Below are the code and all the weights of a small trained network. Each question names an input and a target symbol and asks about switching units off, where a switched-off unit gives its printed mean instead of its output.

import numpy as np


def w(rows, s, z=0):
    codes = np.array(rows[::2]) - 128.0
    scale = np.full(codes.shape[1], s)
    scale[-1] = z or s
    return codes * scale


def norm(h):
    return h / np.sqrt((h * h).mean(-1, keepdims=True) + 1e-5)


def f(y):
    return y / 2 * (1 + np.tanh(0.7978845608 * (y + 0.044715 * y**3)))


def softmax(a):
    e = np.exp(a - a.max(-1, keepdims=True))
    return e / e.sum(-1, keepdims=True)


def log_softmax(a):
    a = a - a.max(-1, keepdims=True)
    return a - np.log(np.exp(a).sum(-1, keepdims=True))


def net(x, mask):
    ids = ['βγδζξω'.index(c) for c in x.split()]
    T = len(ids)
    res = E[ids] + P[:T]
    u = 0
    for l in range(2):
        q, k, v = (norm(res) @ M[l].T for M in (Q, K, V))
        z = softmax(np.where(np.tri(T) > 0, q @ k.T / 3**0.5, -1e9)) @ v
        res = res + np.where(mask[u], z, O[l][:, -1]) @ O[l][:, :-1]
        u += 1
        y = f(norm(res) @ A[l][:, :-1].T + A[l][:, -1])
        res = res + np.where(mask[u : u + 8], y, B[l][:, -1]) @ B[l][:, :-1]
        u += 8
    return log_softmax(norm(res)[-1] @ U[:, :-1].T + U[:, -1])


Q, K, V, O, A, B = {}, {}, {}, {}, {}, {}
E = w([
[92,136,111,134,94,98,214,85,197,102,152],'β',
[161,118,58,135,172,69,169,148,137,172,133],'γ',
[206,90,123,183,136,225,142,150,92,130,194],'δ',
[242,159,142,142,37,90,88,125,222,168,132],'ζ',
[154,141,124,191,102,77,111,148,2,99,93],'ξ',
[143,130,174,155,128,184,168,114,93,107,135],'ω',
],0.0094)
P = w([
[204,91,214,162,249,100,79,50,82,134,167],'0',
[62,199,142,115,119,136,141,199,162,137,175],'1',
[88,148,112,107,153,132,126,146,122,71,138],'2',
[128,131,72,151,169,133,96,51,140,108,173],'3',
[104,173,142,127,85,139,136,210,166,159,120],'4',
[83,95,132,193,87,169,151,139,113,137,100],'5',
[136,154,59,135,131,209,115,58,134,126,148],'6',
[108,167,145,93,94,142,114,212,167,158,95],'7',
[67,77,127,229,36,131,145,125,99,166,83],'8',
[139,145,54,121,105,254,110,42,110,159,84],'9',
[85,153,168,78,132,113,68,222,185,196,41],'10',
[45,41,98,227,62,67,157,127,71,182,178],'11',
],0.0059)
Q[0] = w([
[74,57,40,99,105,23,118,64,185,122,117],'L0H1',
[135,169,114,200,133,120,203,246,107,233,119],'L0H1',
[115,139,159,131,60,253,142,133,176,110,189],'L0H1',
],0.0052)
K[0] = w([
[138,88,188,140,158,25,166,189,147,110,231],'L0H1',
[113,62,40,123,145,75,95,136,125,254,53],'L0H1',
[136,130,76,142,39,133,180,54,153,109,98],'L0H1',
],0.0064)
V[0] = w([
[153,185,120,116,49,110,33,180,69,128,11],'L0H1',
[77,76,51,124,239,124,161,221,79,111,56],'L0H1',
[201,187,137,111,84,153,103,141,2,91,225],'L0H1',
],0.0027)
O[0] = w([
[117,176,45,71,129,115,127,107,195,40,142,89],'L0H1',
[2,96,138,149,139,200,133,106,157,139,88,177],'L0H1',
[164,25,154,155,161,156,116,138,239,54,94,252],'L0H1',
],0.0065,0.0014)
A[0] = w([
[136,73,99,95,127,133,174,91,253,89,160,45],'L0N1',
[186,232,28,119,175,109,117,108,139,216,108,250],'L0N2',
[151,105,105,124,182,144,56,41,104,78,100,16],'L0N3',
[250,123,89,82,188,152,112,148,26,146,150,119],'L0N4',
[199,134,172,114,224,163,106,8,154,123,170,19],'L0N5',
[137,138,172,165,124,98,54,126,15,164,126,88],'L0N6',
[125,92,73,59,147,73,162,147,157,105,149,54],'L0N7',
[125,143,106,159,111,104,175,79,73,218,135,100],'L0N8',
],0.0051,0.0012)
B[0] = w([
[115,102,206,106,169,60,153,174,94,197,115,181],'L0N1',
[138,112,171,102,88,189,117,113,123,70,181,251],'L0N2',
[111,192,142,85,121,168,183,134,121,175,202,165],'L0N3',
[119,124,188,147,147,56,111,141,196,168,98,228],'L0N4',
[220,161,88,112,153,95,97,2,133,164,75,186],'L0N5',
[118,89,173,89,192,92,144,88,195,154,155,241],'L0N6',
[110,163,194,141,150,126,121,104,110,174,130,118],'L0N7',
[147,77,87,145,165,117,121,127,77,93,114,249],'L0N8',
],0.0061,0.0025)
Q[1] = w([
[148,178,211,86,132,162,100,108,181,202,218],'L1H1',
[111,83,101,29,235,194,173,207,89,241,174],'L1H1',
[24,30,86,143,216,3,29,100,63,10,123],'L1H1',
],0.0046)
K[1] = w([
[211,68,96,211,218,98,174,80,113,53,168],'L1H1',
[92,175,172,248,117,161,165,2,105,124,133],'L1H1',
[45,86,167,72,167,158,64,193,152,160,42],'L1H1',
],0.0044)
V[1] = w([
[89,158,130,163,54,74,211,85,151,168,64],'L1H1',
[194,93,16,125,172,76,96,67,69,142,130],'L1H1',
[165,122,38,120,192,188,195,53,255,154,212],'L1H1',
],0.0032)
O[1] = w([
[11,220,110,250,239,101,201,160,230,117,127,88],'L1H1',
[80,49,78,20,200,29,80,173,153,189,133,253],'L1H1',
[42,196,181,254,146,22,44,52,70,130,134,188],'L1H1',
],0.0048,0.00071)
A[1] = w([
[12,120,106,106,81,177,74,186,66,126,167,1],'L1N1',
[160,56,65,155,171,117,185,33,93,190,165,13],'L1N2',
[135,68,108,110,105,156,125,254,156,84,112,22],'L1N3',
[83,106,186,156,139,206,68,188,107,139,113,94],'L1N4',
[100,207,30,122,52,136,152,136,110,121,74,133],'L1N5',
[119,158,180,68,116,75,151,76,148,218,100,142],'L1N6',
[134,179,54,169,44,201,125,125,64,126,178,112],'L1N7',
[102,135,184,93,77,96,82,229,157,212,151,167],'L1N8',
],0.0057,0.002)
B[1] = w([
[165,132,98,114,133,153,15,72,32,193,154,161],'L1N1',
[182,205,129,159,45,148,103,126,157,115,77,253],'L1N2',
[139,135,113,67,52,3,165,144,181,143,49,191],'L1N3',
[151,107,45,87,171,92,105,106,146,146,111,166],'L1N4',
[97,121,114,104,166,121,65,180,61,187,179,153],'L1N5',
[194,33,186,225,200,128,38,226,168,145,195,177],'L1N6',
[121,46,114,110,129,131,157,72,109,158,139,181],'L1N7',
[28,215,108,117,85,195,161,73,43,73,137,200],'L1N8',
],0.0058,0.0043)
U = w([
[54,144,172,178,169,110,167,201,128,145,161,175],'β',
[95,110,90,85,143,134,99,72,52,156,136,254],'γ',
[180,48,165,156,169,47,80,124,164,158,145,74],'δ',
[164,254,156,158,60,120,86,125,140,72,115,24],'ζ',
[127,105,109,68,113,42,164,174,155,116,67,171],'ξ',
[150,126,153,99,139,185,187,34,132,55,127,22],'ω',
],0.0066,0.00087)

Each question gives the input, a string of symbols that net reads in full, and the target symbol t.
The units are the heads (3 rows each of Q, K, V and O) and the neurons (one row each of A and B). Each row of codes is followed by its name. A weight is (code - 128) times the scale printed after its matrix; where a second scale follows, it is the last column's (O, A, B and U).
mask holds one flag per unit, layer by layer, with each layer's heads first. A switched-off unit (its flag False) gives its mean, the last column of its rows in O or B, instead of its output. The means were averaged over made-up inputs and are rounded, as every weight is.
A unit's drop is (log p(t) with every unit on - log p(t) with that unit switched off) / (log p(t) with every unit on - log p(t) with every unit switched off).
most important unit: the unit with the biggest drop
top k neurons: the k neurons with the biggest drops, biggest first
k most important neurons of layer l: the k neurons of layer l with the biggest drops, biggest first
input δ ξ γ ξ ξ ξ β ω γ β, target ζ: top 4 neurons : L1N2, L0N4, L0N1, L0N6
input δ ω ξ ξ ω ζ ω δ, target ζ: most important unit : L1N8
input ξ ξ ξ γ γ ζ γ δ δ γ δ, target γ: top 2 neurons : L1N8, L1N4
input γ ζ γ δ β γ ζ ξ β ξ, target ζ: top 4 neurons : L0N6, L0N4, L0N3, L1N2
input ζ γ ζ ζ β ξ δ ζ β δ, target ζ: top 3 neurons : L1N2, L0N4, L0N5
input β ξ δ β, target ζ: top 3 neurons : L1N2, L0N8, L0N6
input ξ ξ δ ω, target δ: top 3 neurons : L1N6, L0N5, L1N8
input ζ γ ξ ξ δ ξ γ ω ξ β δ, target β: 3 most important neurons of layer 0 : L0N4, L0N6, L0N5
input ξ ξ ζ ξ β γ ζ γ ζ γ, target ω: 2 most important neurons of layer 1 : L1N2, L1N7
input γ ξ ζ ζ ξ ξ γ, target ζ: top 3 neurons : L1N2, L0N6, L0N2
input ζ γ ξ, target ξ: 2 most important neurons of layer 0 : L0N8, L0N6
input ξ δ ξ β δ, target β: 3 most important neurons of layer 0 : L0N4, L0N5, L0N6
input β β δ γ ξ ξ δ ω, target ξ: 2 most important neurons of layer 0 : L0N3, L0N4
input ξ β δ, target δ: most important neuron of layer 0 : L0N4
input γ β ω ξ, target δ: 2 most important neurons of layer 1 : L1N8, L1N6
input β ξ ζ ω γ γ ω, target ζ: top 3 neurons : L1N2, L0N6, L1N7
input γ δ ω ξ β γ δ β δ γ, target ω: top 3 neurons : L0N2, L0N8, L1N7
input γ β ξ ξ, target ζ: top 2 neurons : L1N2, L0N6
input γ β β ω ζ β ω β ξ γ, target ζ: top 3 neurons : L1N2, L0N4, L0N2
input ξ β ζ β β ξ ξ ω γ ξ ω ω, target ω: top neuron : L0N1
input β ξ δ δ ζ ξ ξ β ξ, target β: 2 most important neurons of layer 1 : L1N2, L1N5
input ω γ ξ β ω ω γ β ξ, target β: 2 most important neurons of layer 1 : L1N3, L1N1
input γ β γ ξ, target δ: top 2 neurons : L0N6, L1N8
input ξ ξ ξ β ζ ξ ξ ξ ω γ, target δ: 2 most important neurons of layer 0 : L0N1, L0N7
input β ω β δ ξ γ ξ γ γ δ δ, target γ: 4 most important neurons of layer 0 : L0N6, L0N8, L0N1, L0N5
input β β β, target β: 2 most important neurons of layer 1 : L1N3, L1N8
